Below are the code and all the weights of a small trained network. Each question names an input and a class and asks about switching units off, where a switched-off unit gives its printed mean instead of its output.

import numpy as np


def w(rows, s, z=0):
    codes = np.array(rows[::2]) - 128.0
    scale = np.full(codes.shape[1], s)
    scale[-1] = z or s
    return codes * scale


def f(y):
    return np.maximum(y, 0)


def log_softmax(a):
    a = a - a.max(-1, keepdims=True)
    return a - np.log(np.exp(a).sum(-1, keepdims=True))


def net(x, mask):
    res = np.array(x, float).reshape(1, 5) / 4 @ E
    y = f(res @ A[0][:, :-1].T + A[0][:, -1])
    res = res + np.where(mask, y, B[0][:, -1]) @ B[0][:, :-1]
    return log_softmax(res[-1] @ U[:, :-1].T + U[:, -1])


A, B = {}, {}
E = w([
[107,92,65,167,124,69,64,193],'x0',
[49,127,85,154,123,184,220,118],'x1',
[190,33,176,117,24,164,204,122],'x2',
[82,144,2,172,190,130,149,107],'x3',
[137,162,35,144,67,159,29,77],'x4',
],0.0073)
A[0] = w([
[141,82,173,118,181,125,196,166,148],'N1',
[184,2,146,122,19,153,118,131,161],'N2',
[216,153,201,112,133,121,34,131,10],'N3',
[84,135,7,159,128,169,184,134,151],'N4',
[127,174,92,111,146,148,129,132,83],'N5',
[107,144,199,98,118,141,160,140,85],'N6',
[101,122,37,167,120,108,75,150,230],'N7',
[113,71,69,193,169,117,173,165,177],'N8',
[104,114,149,159,175,114,206,141,116],'N9',
[105,205,165,179,226,117,141,103,107],'N10',
[91,147,183,145,81,193,241,69,154],'N11',
[140,170,78,207,165,200,167,129,130],'N12',
[136,98,229,169,134,57,149,198,253],'N13',
[94,149,144,97,153,100,111,186,30],'N14',
[97,131,137,115,143,124,70,203,165],'N15',
],0.0079,0.0031)
B[0] = w([
[189,172,179,202,102,33,104,130,197],'N1',
[183,112,197,117,254,73,213,184,254],'N2',
[108,143,61,184,43,119,74,73,202],'N3',
[69,109,30,108,36,120,64,95,227],'N4',
[99,122,116,123,110,159,117,150,155],'N5',
[148,120,172,140,165,112,154,139,173],'N6',
[119,182,121,209,93,55,108,103,225],'N7',
[104,171,131,182,93,82,113,72,204],'N8',
[140,178,124,180,102,93,117,84,184],'N9',
[113,101,145,75,175,149,182,142,199],'N10',
[159,110,206,89,222,125,217,215,230],'N11',
[108,96,100,106,124,127,120,111,193],'N12',
[164,184,134,209,180,109,182,125,234],'N13',
[155,121,158,174,152,87,116,123,151],'N14',
[151,173,162,190,165,117,156,154,179],'N15',
],0.0092,0.0082)
U = w([
[107,167,25,206,74,106,42,27,166],'0',
[118,53,102,17,216,205,170,120,3],'1',
[254,140,197,168,203,91,168,122,219],'2',
],0.0068,0.0016)

Each question gives the input, the list of numbers given to net, and the class t.
The units are the neurons (one row each of A and B). Each row of codes is followed by its name. A weight is (code - 128) times the scale printed after its matrix; where a second scale follows, it is the last column's (A, B and U).
mask holds one flag per neuron, in row order. A switched-off neuron (its flag False) gives its mean, the last column of its row in B, instead of its output. The means were averaged over made-up inputs and are rounded, as every weight is.
A unit's drop is (log p(t) with every unit on - log p(t) with that unit switched off) / (log p(t) with every unit on - log p(t) with every unit switched off).
unit that matters most: the unit with the biggest drop
top k neurons: the k neurons with the biggest drops, biggest first
drop of u: that unit's drop, to one decimal
input [0,4,3,5,-4], class 0: top 2 neurons : (N2; N4)
input [-8,7,4,6,4], class 1: unit that matters most : N11
input [-5,5,-1,8,-2], class 0: top 4 neurons : (N4; N2; N8; N9)
input [2,-7,2,2,1], class 0: top 4 neurons : (N11; N3; N10; N6)
input [-3,5,3,5,2], class 0: top 2 neurons : (N4; N2)
input [1,-4,-5,0,3], class 0: top 2 neurons : (N2; N11)
input [-8,8,0,3,8], class 1: top 2 neurons : (N11; N3)
input [-1,-7,-2,2,0], class 0: top 3 neurons : (N2; N11; N3)
input [3,-1,-6,1,0], class 0: top 2 neurons : (N2; N11)
input [-6,2,0,3,5], class 1: drop of N8 : 0.3
input [4,-2,3,6,-4], class 0: drop of N2 : 0.1
input [0,-7,5,8,4], class 0: drop of N11 : 0.4
